Below are the code and all the weights of a small trained network. Each question names an input and a class and asks about switching units off, where a switched-off unit gives its printed mean instead of its output.

import numpy as np


def w(rows, s, z=0):
    codes = np.array(rows[::2]) - 128.0
    scale = np.full(codes.shape[1], s)
    scale[-1] = z or s
    return codes * scale


def f(y):
    return y / 2 * (1 + np.tanh(0.7978845608 * (y + 0.044715 * y**3)))


def log_softmax(a):
    a = a - a.max(-1, keepdims=True)
    return a - np.log(np.exp(a).sum(-1, keepdims=True))


def net(x, mask):
    res = np.array(x, float).reshape(1, 3) / 4 @ E
    y = f(res @ A[0][:, :-1].T + A[0][:, -1])
    res = res + np.where(mask, y, B[0][:, -1]) @ B[0][:, :-1]
    return log_softmax(res[-1] @ U[:, :-1].T + U[:, -1])


A, B = {}, {}
E = w([
[223,157,227],'x0',
[161,9,128],'x1',
[36,101,240],'x2',
],0.011)
A[0] = w([
[128,42,128,124],'neuron 0',
[142,119,59,165],'neuron 1',
[135,214,126,213],'neuron 2',
[110,76,128,153],'neuron 3',
[160,68,129,185],'neuron 4',
[92,127,44,209],'neuron 5',
[214,157,130,116],'neuron 6',
[165,13,131,189],'neuron 7',
[204,142,93,210],'neuron 8',
[131,131,212,121],'neuron 9',
[161,31,133,197],'neuron 10',
[157,77,142,136],'neuron 11',
[5,100,141,163],'neuron 12',
[103,122,223,100],'neuron 13',
[151,128,189,143],'neuron 14',
[183,135,200,184],'neuron 15',
[107,202,125,254],'neuron 16',
],0.013,0.0069)
B[0] = w([
[147,34,118,195],'neuron 0',
[95,175,33,206],'neuron 1',
[149,181,182,229],'neuron 2',
[72,56,113,176],'neuron 3',
[130,88,38,195],'neuron 4',
[2,174,112,238],'neuron 5',
[193,92,188,196],'neuron 6',
[165,20,63,245],'neuron 7',
[182,149,113,232],'neuron 8',
[91,162,73,200],'neuron 9',
[125,61,70,231],'neuron 10',
[138,82,86,171],'neuron 11',
[66,60,246,247],'neuron 12',
[35,164,49,215],'neuron 13',
[122,160,21,185],'neuron 14',
[159,166,64,222],'neuron 15',
[146,232,221,236],'neuron 16',
],0.0085,0.011)
U = w([
[57,244,103,252],'0',
[81,115,30,144],'1',
[63,141,254,66],'2',
[99,31,182,72],'3',
[240,176,201,144],'4',
[234,98,100,66],'5',
],0.0083,0.0035)

Each question gives the input, the list of numbers given to net, and the class t.
The units are the neurons (one row each of A and B). Each row of codes is followed by its name. A weight is (code - 128) times the scale printed after its matrix; where a second scale follows, it is the last column's (A, B and U).
mask holds one flag per neuron, in row order. A switched-off neuron (its flag False) gives its mean, the last column of its row in B, instead of its output. The means were averaged over made-up inputs and are rounded, as every weight is.
A unit's drop is (log p(t) with every unit on - log p(t) with that unit switched off) / (log p(t) with every unit on - log p(t) with every unit switched off).
The circuit of an input: a set's keep is (log p(t) with only the set's units on - log p(t) with every unit switched off) / (log p(t) with every unit on - log p(t) with every unit switched off). Starting from the 12 units with the biggest drops (on a tie, the unit counted first), units are removed one at a time, each time the one whose removal leaves the highest keep (on an exact tie, the one counted first), for as long as the keep stays at least 0.8.
circuit, biggest first: the units of the circuit, biggest drop first
k most important neurons: the k neurons with the biggest drops, biggest first
drop of u: that unit's drop, to one decimal
input [1,7,0], class 5: circuit, biggest first => [neuron 5]
input [0,1,2], class 3: circuit, biggest first => [neuron 1; neuron 5]
input [6,1,6], class 1: circuit, biggest first => [neuron 16; neuron 14]
input [0,0,2], class 2: circuit, biggest first => [neuron 1; neuron 7; neuron 4]
input [5,1,-1], class 5: circuit, biggest first => [neuron 5; neuron 12]
input [-1,4,4], class 3: circuit, biggest first => [neuron 12; neuron 1]
input [1,2,0], class 5: circuit, biggest first => [neuron 5; neuron 13]
input [5,2,0], class 5: 3 most important neurons => [neuron 5; neuron 1; neuron 6]
input [1,3,8], class 1: 3 most important neurons => [neuron 13; neuron 9; neuron 14]
input [-6,1,8], class 3: 2 most important neurons => [neuron 16; neuron 2]
input [-7,-1,7], class 2: drop of neuron 12 => 0.1
input [6,2,2], class 1: drop of neuron 13 => 0.2
input [-8,3,2], class 3: drop of neuron 12 => 0.6
input [-1,-3,8], class 2: circuit, biggest first => [neuron 12]
